Below are the code and all the weights of a small trained network. Each question names an input and a target symbol and asks about switching units off, where a switched-off unit gives its printed mean instead of its output.

import numpy as np


def w(rows, s, z=0):
    codes = np.array(rows[::2]) - 128.0
    scale = np.full(codes.shape[1], s)
    scale[-1] = z or s
    return codes * scale


def norm(h):
    return h / np.sqrt((h * h).mean(-1, keepdims=True) + 1e-5)


def f(y):
    return y / 2 * (1 + np.tanh(0.7978845608 * (y + 0.044715 * y**3)))


def softmax(a):
    e = np.exp(a - a.max(-1, keepdims=True))
    return e / e.sum(-1, keepdims=True)


def log_softmax(a):
    a = a - a.max(-1, keepdims=True)
    return a - np.log(np.exp(a).sum(-1, keepdims=True))


def net(x, mask):
    ids = ['γζηθμσ'.index(c) for c in x.split()]
    T = len(ids)
    res = E[ids] + P[:T]
    q, k, v = (norm(res) @ M[0].T for M in (Q, K, V))
    z = softmax(np.where(np.tri(T) > 0, q @ k.T / 2**0.5, -1e9)) @ v
    res = res + np.where(mask[0], z, O[0][:, -1]) @ O[0][:, :-1]
    y = f(norm(res) @ A[0][:, :-1].T + A[0][:, -1])
    res = res + np.where(mask[1:9], y, B[0][:, -1]) @ B[0][:, :-1]
    return log_softmax(norm(res)[-1] @ U[:, :-1].T + U[:, -1])


Q, K, V, O, A, B = {}, {}, {}, {}, {}, {}
E = w([
[63,212,219],'γ',
[246,220,229],'ζ',
[79,135,116],'η',
[10,6,223],'θ',
[183,43,78],'μ',
[163,91,228],'σ',
],0.014)
P = w([
[58,217,152],'0',
[58,88,216],'1',
[167,169,139],'2',
[67,39,187],'3',
[193,192,193],'4',
[65,42,202],'5',
[154,199,171],'6',
[89,17,201],'7',
[237,206,211],'8',
[60,27,180],'9',
[117,223,182],'10',
[57,46,213],'11',
[214,213,208],'12',
[90,3,185],'13',
],0.0073)
Q[0] = w([
[189,175,183],'H0',
[87,9,239],'H0',
],0.013)
K[0] = w([
[111,20,174],'H0',
[250,243,179],'H0',
],0.013)
V[0] = w([
[163,102,73],'H0',
[22,66,11],'H0',
],0.013)
O[0] = w([
[111,224,218,80],'H0',
[5,146,101,6],'H0',
],0.011,0.014)
A[0] = w([
[84,6,231,163],'N0',
[142,204,86,255],'N1',
[69,122,102,152],'N2',
[172,52,92,190],'N3',
[144,179,203,74],'N4',
[162,48,215,122],'N5',
[87,71,163,85],'N6',
[212,206,116,186],'N7',
],0.015,0.0042)
B[0] = w([
[80,72,2,205],'N0',
[143,184,124,144],'N1',
[195,140,154,131],'N2',
[110,177,161,217],'N3',
[146,80,107,165],'N4',
[62,72,139,247],'N5',
[152,126,71,133],'N6',
[176,202,144,200],'N7',
],0.022,0.013)
U = w([
[176,77,248,158],'γ',
[154,142,56,96],'ζ',
[47,191,193,235],'η',
[105,188,72,131],'θ',
[128,152,151,2],'μ',
[106,82,114,153],'σ',
],0.012,0.0038)

Each question gives the input, a string of symbols that net reads in full, and the target symbol t.
The units are the heads (2 rows each of Q, K, V and O) and the neurons (one row each of A and B). Each row of codes is followed by its name. A weight is (code - 128) times the scale printed after its matrix; where a second scale follows, it is the last column's (O, A, B and U).
mask holds one flag per unit, heads first, then neurons. A switched-off unit (its flag False) gives its mean, the last column of its rows in O or B, instead of its output. The means were averaged over made-up inputs and are rounded, as every weight is.
A unit's drop is (log p(t) with every unit on - log p(t) with that unit switched off) / (log p(t) with every unit on - log p(t) with every unit switched off).
The circuit of an input: a set's keep is (log p(t) with only the set's units on - log p(t) with every unit switched off) / (log p(t) with every unit on - log p(t) with every unit switched off). Starting from all 9 units, units are removed one at a time, each time the one whose removal leaves the highest keep (on an exact tie, the one counted first), for as long as the keep stays at least 0.8.
units of the circuit, in order: the units of the circuit, biggest drop first
top k neurons: the k neurons with the biggest drops, biggest first
drop when u is switched off: that unit's drop, to one decimal
input σ η ζ γ γ ζ μ γ γ θ ζ η, target γ: units of the circuit, in order	[H0 N3]
input θ η η η γ, target θ: units of the circuit, in order	[H0 N5]
input μ η μ σ η σ θ θ η θ μ, target η: units of the circuit, in order	[H0 N0]
input θ ζ γ, target ζ: top 2 neurons	[N5 N3]
input σ ζ γ γ, target γ: units of the circuit, in order	[H0]
input θ ζ ζ ζ σ η, target γ: units of the circuit, in order	[H0 N0]
input γ γ η η γ, target θ: top 3 neurons	[N5 N3 N1]
input σ η μ γ γ ζ ζ μ ζ ζ μ μ η, target η: top 2 neurons	[N0 N7]
input γ γ γ γ γ γ γ σ μ ζ η, target η: top 2 neurons	[N0 N3]
input η γ ζ θ γ, target ζ: drop when N3 is switched off	0.7
input μ γ ζ, target η: drop when H0 is switched off	0.3
input μ ζ μ σ γ μ σ μ μ μ ζ, target η: drop when N0 is switched off	0.3
